Below is a small trained network, with its code and all its weights. Each question gives an input and a class and asks what happens when units are switched off, that is, made to give their printed mean instead of their output.

import numpy as np


def w(rows, s, z=0):
    codes = np.array(rows[::2]) - 128.0
    scale = np.full(codes.shape[1], s)
    scale[-1] = z or s
    return codes * scale


def f(y):
    return y / 2 * (1 + np.tanh(0.7978845608 * (y + 0.044715 * y**3)))


def log_softmax(a):
    a = a - a.max(-1, keepdims=True)
    return a - np.log(np.exp(a).sum(-1, keepdims=True))


def net(x, mask):
    res = np.array(x, float).reshape(1, 5) / 4 @ E
    y = f(res @ A[0][:, :-1].T + A[0][:, -1])
    res = res + np.where(mask, y, B[0][:, -1]) @ B[0][:, :-1]
    return log_softmax(res[-1] @ U[:, :-1].T + U[:, -1])


A, B = {}, {}
E = w([
[128,128,130],'x0',
[201,230,111],'x1',
[129,127,128],'x2',
[150,96,2],'x3',
[40,210,96],'x4',
],0.0081)
A[0] = w([
[174,219,78,1],'neuron 1',
[20,102,49,123],'neuron 2',
[47,227,124,15],'neuron 3',
[61,151,229,210],'neuron 4',
[129,126,120,164],'neuron 5',
[48,238,127,220],'neuron 6',
[210,23,124,129],'neuron 7',
[206,139,191,143],'neuron 8',
[41,152,248,43],'neuron 9',
[186,216,83,69],'neuron 10',
[191,240,68,173],'neuron 11',
[132,132,120,114],'neuron 12',
[228,172,197,145],'neuron 13',
],0.015,0.0085)
B[0] = w([
[106,61,58,164],'neuron 1',
[129,214,59,206],'neuron 2',
[167,127,224,176],'neuron 3',
[151,90,237,223],'neuron 4',
[128,119,118,146],'neuron 5',
[111,99,43,253],'neuron 6',
[119,3,153,223],'neuron 7',
[124,232,132,175],'neuron 8',
[111,34,56,186],'neuron 9',
[125,29,131,184],'neuron 10',
[140,123,222,241],'neuron 11',
[127,123,134,125],'neuron 12',
[136,254,105,195],'neuron 13',
],0.033,0.012)
U = w([
[159,131,235,15],'0',
[92,82,55,255],'1',
[128,254,83,118],'2',
],0.0086,0.0028)

Each question gives the input, the list of numbers given to net, and the class t.
The units are the neurons (one row each of A and B). Each row of codes is followed by its name. A weight is (code - 128) times the scale printed after its matrix; where a second scale follows, it is the last column's (A, B and U).
mask holds one flag per neuron, in row order. A switched-off neuron (its flag False) gives its mean, the last column of its row in B, instead of its output. The means were averaged over made-up inputs and are rounded, as every weight is.
A unit's drop is (log p(t) with every unit on - log p(t) with that unit switched off) / (log p(t) with every unit on - log p(t) with every unit switched off).
The circuit of an input: a set's keep is (log p(t) with only the set's units on - log p(t) with every unit switched off) / (log p(t) with every unit on - log p(t) with every unit switched off). Starting from the 12 units with the biggest drops (on a tie, the unit counted first), units are removed one at a time, each time the one whose removal leaves the highest keep (on an exact tie, the one counted first), for as long as the keep stays at least 0.8.
circuit, biggest first: the units of the circuit, biggest drop first
unit that matters most: the unit with the biggest drop
k most important neurons: the k neurons with the biggest drops, biggest first
drop of u: that unit's drop, to one decimal
input [3,6,-2,-1,0], class 2: circuit, biggest first => [neuron 13]
input [8,0,-4,2,2], class 2: 2 most important neurons => [neuron 7; neuron 9]
input [0,2,8,0,0], class 2: 3 most important neurons => [neuron 7; neuron 4; neuron 3]
input [-5,-2,1,-8,7], class 1: 3 most important neurons => [neuron 9; neuron 6; neuron 11]
input [-1,5,7,3,0], class 0: 4 most important neurons => [neuron 11; neuron 9; neuron 6; neuron 2]
input [4,1,-7,5,-4], class 0: 4 most important neurons => [neuron 6; neuron 9; neuron 1; neuron 2]
input [-6,4,-7,5,-3], class 0: 2 most important neurons => [neuron 6; neuron 11]
input [0,7,-5,6,-1], class 0: 4 most important neurons => [neuron 11; neuron 6; neuron 9; neuron 2]
input [6,-1,1,-5,6], class 1: 2 most important neurons => [neuron 6; neuron 9]
input [2,7,8,0,-2], class 2: 2 most important neurons => [neuron 13; neuron 4]
input [-3,4,-5,3,-1], class 0: 2 most important neurons => [neuron 11; neuron 6]
input [5,-1,-2,8,7], class 2: 2 most important neurons => [neuron 2; neuron 7]
input [-7,-7,-8,1,5], class 2: 2 most important neurons => [neuron 2; neuron 7]
input [8,-5,-5,5,1], class 2: unit that matters most => neuron 2
input [2,2,-7,6,-5], class 0: drop of neuron 2 => 0.1
input [-1,5,-4,-5,-2], class 2: drop of neuron 4 => 0.0
input [0,0,6,-6,4], class 1: drop of neuron 11 => 3.1
